Below is a small trained network, with its code and all its weights. Each question gives an input and a target symbol and asks what happens when units are switched off, that is, made to give their printed mean instead of their output.

import numpy as np


def w(rows, s, z=0):
    codes = np.array(rows[::2]) - 128.0
    scale = np.full(codes.shape[1], s)
    scale[-1] = z or s
    return codes * scale


def f(y):
    return np.maximum(y, 0)


def softmax(a):
    e = np.exp(a - a.max(-1, keepdims=True))
    return e / e.sum(-1, keepdims=True)


def log_softmax(a):
    a = a - a.max(-1, keepdims=True)
    return a - np.log(np.exp(a).sum(-1, keepdims=True))


def net(x, mask):
    ids = ['αεζθμξφω'.index(c) for c in x.split()]
    T = len(ids)
    res = E[ids] + P[:T]
    u = 0
    for l in range(2):
        r = res
        for j in range(2):
            rows = slice(3 * j, 3 * j + 3)
            q, k, v = (r @ M[l][rows].T for M in (Q, K, V))
            z = softmax(np.where(np.tri(T) > 0, q @ k.T / 3**0.5, -1e9)) @ v
            o = O[l][rows]
            res = res + np.where(mask[u + j], z, o[:, -1]) @ o[:, :-1]
        u += 2
        y = f(res @ A[l][:, :-1].T + A[l][:, -1])
        res = res + np.where(mask[u : u + 8], y, B[l][:, -1]) @ B[l][:, :-1]
        u += 8
    return log_softmax(res[-1] @ U[:, :-1].T + U[:, -1])


Q, K, V, O, A, B = {}, {}, {}, {}, {}, {}
E = w([
[196,186,44,62,187,118,143,113,194,172,76,137],'α',
[178,114,101,118,220,150,127,190,176,185,161,124],'ε',
[152,115,124,159,135,168,102,246,134,253,36,126],'ζ',
[114,97,86,93,177,149,204,136,89,133,82,89],'θ',
[163,105,175,149,51,88,207,126,218,85,103,99],'μ',
[66,117,194,192,132,188,178,133,166,112,141,95],'ξ',
[117,172,163,137,116,175,138,101,127,78,75,217],'φ',
[188,38,60,183,123,92,113,116,68,161,115,221],'ω',
],0.004)
P = w([
[220,194,121,89,92,129,86,166,16,147,202,38],'0',
[68,213,38,114,96,18,252,247,122,171,179,148],'1',
[197,178,165,192,175,73,189,154,81,142,99,83],'2',
[67,157,51,108,85,68,215,199,163,162,178,167],'3',
[203,125,161,198,190,136,182,123,130,119,92,104],'4',
[48,118,59,130,88,120,161,156,180,138,149,187],'5',
[187,92,186,183,192,157,159,81,154,100,57,130],'6',
[24,79,88,123,94,130,145,124,199,113,125,212],'7',
[161,48,209,180,213,179,142,46,161,90,44,149],'8',
[11,39,97,118,95,152,108,86,212,64,110,233],'9',
[147,13,218,169,216,191,120,6,191,85,11,170],'10',
],0.0033)
Q[0] = w([
[184,116,155,158,213,180,136,110,92,150,57,87],'L0H0',
[220,98,152,170,174,132,237,145,203,141,22,166],'L0H0',
[175,118,127,131,191,180,88,157,185,202,110,168],'L0H0',
[245,91,194,207,253,181,230,143,167,148,13,132],'L0H1',
[111,175,133,127,92,123,108,158,91,127,119,211],'L0H1',
[94,97,86,111,96,148,97,185,182,188,125,155],'L0H1',
],0.03)
K[0] = w([
[125,86,178,116,87,132,122,60,214,95,130,86],'L0H0',
[68,59,159,191,163,183,123,66,118,100,118,212],'L0H0',
[117,53,97,71,126,116,155,105,89,123,45,89],'L0H0',
[107,22,124,136,149,153,127,39,139,90,85,188],'L0H1',
[126,90,78,160,112,79,182,108,104,112,185,91],'L0H1',
[73,104,140,83,130,167,157,124,119,124,94,4],'L0H1',
],0.024)
V[0] = w([
[33,135,143,187,226,209,100,179,116,178,175,172],'L0H0',
[33,91,105,142,120,140,243,119,40,73,105,75],'L0H0',
[97,112,224,212,47,143,110,178,130,105,204,84],'L0H0',
[122,255,146,108,90,137,111,72,44,79,138,242],'L0H1',
[191,54,122,178,58,56,119,106,56,156,146,215],'L0H1',
[150,71,51,121,168,92,184,77,132,81,254,126],'L0H1',
],0.011)
O[0] = w([
[65,192,125,244,167,55,41,112,159,223,140,100,153],'L0H0',
[56,67,138,155,212,92,252,129,95,161,71,82,253],'L0H0',
[117,105,197,119,47,70,187,68,106,218,225,103,61],'L0H0',
[159,200,66,254,146,202,227,76,115,95,182,149,73],'L0H1',
[60,82,64,235,86,53,102,121,90,28,152,62,102],'L0H1',
[114,73,65,39,202,68,130,74,157,93,182,61,143],'L0H1',
],0.0051,0.0028)
A[0] = w([
[148,174,147,171,161,102,131,104,170,140,68,99,119],'L0N0',
[31,100,37,89,98,106,163,173,200,159,144,185,172],'L0N1',
[213,181,133,75,166,154,1,60,140,132,181,91,5],'L0N2',
[130,68,72,158,99,112,57,177,83,168,164,167,168],'L0N3',
[150,118,218,119,43,183,13,146,75,170,162,74,79],'L0N4',
[109,108,166,117,100,116,178,134,186,100,114,109,126],'L0N5',
[207,130,165,126,153,187,141,115,65,164,95,83,182],'L0N6',
[176,145,81,94,78,192,88,65,74,68,208,108,62],'L0N7',
],0.011,0.0016)
B[0] = w([
[118,81,129,152,138,103,121,124,154,100,163,93,195],'L0N0',
[70,165,108,173,123,118,148,165,115,158,123,215,254],'L0N1',
[94,152,122,54,108,150,8,160,155,108,235,123,140],'L0N2',
[186,92,116,156,143,96,121,162,92,138,103,150,154],'L0N3',
[98,180,235,101,122,79,80,178,64,133,119,150,143],'L0N4',
[153,151,160,114,99,116,116,120,134,100,141,159,182],'L0N5',
[218,193,165,105,168,130,129,118,131,136,93,116,208],'L0N6',
[144,54,79,211,100,179,215,146,147,78,134,86,143],'L0N7',
],0.011,0.0048)
Q[1] = w([
[198,120,139,136,134,86,68,71,108,153,187,26],'L1H0',
[36,209,67,241,71,202,118,140,133,110,153,191],'L1H0',
[61,147,132,50,101,88,92,179,160,201,122,186],'L1H0',
[217,122,204,73,173,155,113,56,160,189,129,116],'L1H1',
[128,126,124,151,144,111,33,119,134,74,138,40],'L1H1',
[236,53,220,127,254,163,93,122,160,55,11,22],'L1H1',
],0.017)
K[1] = w([
[103,120,124,179,152,73,59,78,217,160,128,188],'L1H0',
[117,211,64,180,115,95,178,247,96,104,186,112],'L1H0',
[228,115,160,109,141,126,81,78,102,132,185,32],'L1H0',
[52,167,218,184,131,128,132,127,216,120,137,82],'L1H1',
[101,61,91,145,194,77,93,131,143,198,65,153],'L1H1',
[119,47,172,146,140,152,65,48,165,74,59,214],'L1H1',
],0.016)
V[1] = w([
[94,254,71,157,146,230,119,171,93,110,70,245],'L1H0',
[146,160,101,106,127,174,163,47,137,163,60,80],'L1H0',
[187,86,50,94,166,173,90,162,186,44,107,113],'L1H0',
[148,201,128,162,25,93,158,87,236,35,139,189],'L1H1',
[222,59,18,95,183,51,48,178,81,176,61,151],'L1H1',
[60,167,101,11,200,161,109,76,210,98,152,62],'L1H1',
],0.0099)
O[1] = w([
[156,20,152,160,162,129,161,173,134,84,180,180,189],'L1H0',
[91,136,135,145,52,137,135,129,136,166,137,181,59],'L1H0',
[130,177,204,121,103,147,121,192,52,92,104,128,165],'L1H0',
[155,59,175,132,135,129,116,110,43,178,192,152,94],'L1H1',
[114,160,137,107,67,116,156,151,147,2,88,86,191],'L1H1',
[141,125,85,134,115,242,154,176,119,185,86,112,1],'L1H1',
],0.0066,0.0063)
A[1] = w([
[180,168,86,148,122,189,162,133,160,106,66,72,214],'L1N0',
[213,64,109,174,140,160,163,97,151,149,146,94,94],'L1N1',
[92,108,101,143,57,194,126,193,110,145,99,147,12],'L1N2',
[66,120,84,190,62,136,155,134,156,150,103,162,116],'L1N3',
[147,103,99,143,82,179,112,124,113,76,182,49,35],'L1N4',
[80,179,79,148,146,107,103,47,108,223,109,104,97],'L1N5',
[86,107,6,168,116,134,129,72,166,177,152,113,2],'L1N6',
[180,98,162,45,89,140,136,63,113,186,111,103,99],'L1N7',
],0.012,0.0023)
B[1] = w([
[145,62,139,64,91,130,163,126,136,206,43,164,253],'L1N0',
[152,217,125,177,110,221,143,137,89,103,126,95,216],'L1N1',
[152,183,117,218,141,126,142,46,162,93,163,139,205],'L1N2',
[122,175,111,76,87,184,84,144,157,125,196,182,198],'L1N3',
[55,101,63,107,109,137,122,106,190,143,163,131,155],'L1N4',
[92,180,89,173,150,134,88,87,177,198,70,2,205],'L1N5',
[174,36,183,60,128,167,125,210,53,53,174,114,178],'L1N6',
[88,87,111,167,144,70,121,136,79,161,195,219,158],'L1N7',
],0.0091,0.012)
U = w([
[83,191,60,118,74,180,120,100,215,137,167,198,38],'α',
[174,74,153,76,106,130,195,152,128,166,28,124,225],'ε',
[98,43,167,108,153,85,118,153,51,210,210,251,206],'ζ',
[86,20,52,172,133,69,201,71,186,49,142,105,99],'θ',
[68,157,90,185,165,86,106,68,141,199,101,78,105],'μ',
[214,161,146,217,180,198,183,113,76,87,138,91,162],'ξ',
[129,107,122,15,140,186,32,220,128,127,192,73,119],'φ',
[140,230,229,77,113,68,45,167,76,81,116,98,2],'ω',
],0.0025,0.0018)

Each question gives the input, a string of symbols that net reads in full, and the target symbol t.
The units are the heads (3 rows each of Q, K, V and O) and the neurons (one row each of A and B). Each row of codes is followed by its name. A weight is (code - 128) times the scale printed after its matrix; where a second scale follows, it is the last column's (O, A, B and U).
mask holds one flag per unit, layer by layer, with each layer's heads first. A switched-off unit (its flag False) gives its mean, the last column of its rows in O or B, instead of its output. The means were averaged over made-up inputs and are rounded, as every weight is.
A unit's drop is (log p(t) with every unit on - log p(t) with that unit switched off) / (log p(t) with every unit on - log p(t) with every unit switched off).
The circuit of an input: a set's keep is (log p(t) with only the set's units on - log p(t) with every unit switched off) / (log p(t) with every unit on - log p(t) with every unit switched off). Starting from the 12 units with the biggest drops (on a tie, the unit counted first), units are removed one at a time, each time the one whose removal leaves the highest keep (on an exact tie, the one counted first), for as long as the keep stays at least 0.8.
circuit, biggest first: the units of the circuit, biggest drop first
unit that matters most: the unit with the biggest drop
k most important neurons: the k neurons with the biggest drops, biggest first
k most important neurons of layer l: the k neurons of layer l with the biggest drops, biggest first
which heads matter: for each layer, one digit per head in row order, 1 if its drop is at least 0.15 and else 0, layers parted by /
input ξ θ ω θ θ, target θ: unit that matters most	L0H1
input ζ θ ω φ ε θ α φ, target θ: circuit, biggest first	[L1H0 L0N4 L0H1 L0H0]
input ε ε μ, target ζ: circuit, biggest first	[L0H0 L1N7 L1H1 L0N5]
input θ ξ μ θ θ, target ζ: 2 most important neurons	[L1N7 L0N5]
input μ φ ξ μ ε ω, target μ: 3 most important neurons	[L1N5 L0N7 L0N1]
input ξ θ ω θ φ φ ζ, target ξ: 2 most important neurons	[L1N1 L0N1]
input φ θ θ φ θ θ μ φ ω φ φ, target θ: 2 most important neurons of layer 0	[L0N3 L0N6]
input ξ ω ε ε ζ ω ω, target θ: which heads matter	01 / 01
input θ φ θ φ μ α φ φ θ θ μ, target ζ: circuit, biggest first	[L1H1 L1N7 L0H0 L0N5]
input φ θ θ, target ξ: which heads matter	01 / 10
input ε φ θ θ ε ε ε θ ε, target ε: which heads matter	01 / 01
input φ φ θ ξ, target ζ: circuit, biggest first	[L1H1 L0H1 L0N7 L0H0]
input ω θ θ α ζ θ α μ, target ω: which heads matter	01 / 11
input ζ μ ζ, target ζ: which heads matter	10 / 01
input ω θ ζ ξ α θ θ θ ξ θ θ, target μ: 2 most important neurons	[L1N5 L0N1]
input μ θ θ φ ξ θ θ θ, target μ: 2 most important neurons	[L1N5 L0N7]
input ζ φ θ θ θ θ θ ε φ θ, target θ: which heads matter	11 / 11
input ε ω ω θ θ φ ζ ε θ θ α, target ε: 2 most important neurons	[L1N0 L0N1]
input ω ξ ε, target θ: 2 most important neurons	[L0N3 L0N1]
input ε ζ ω φ θ θ ξ ζ, target ε: which heads matter	11 / 11
input ξ ω φ ξ ζ ζ, target φ: which heads matter	10 / 10
input ω θ θ θ ε φ θ θ θ φ, target ω: unit that matters most	L1H0
input θ ε θ μ φ φ, target α: 2 most important neurons of layer 0	[L0N1 L0N6]
input ε ξ ω, target θ: 2 most important neurons	[L0N3 L0N1]
input φ α μ φ θ θ θ ζ ξ ω, target ζ: which heads matter	01 / 11
input ω ε θ φ ξ θ θ ζ, target ω: 2 most important neurons of layer 0	[L0N3 L0N7]
input ζ θ ξ ξ θ ε μ ξ μ φ μ, target ξ: unit that matters most	L1N1
input φ θ ε φ ε α ε ε ε μ θ, target ζ: which heads matter	00 / 01
input φ θ μ φ θ ε α θ α φ, target ζ: which heads matter	01 / 11
input θ θ θ φ ε θ θ θ ω θ μ, target θ: unit that matters most	L0H1
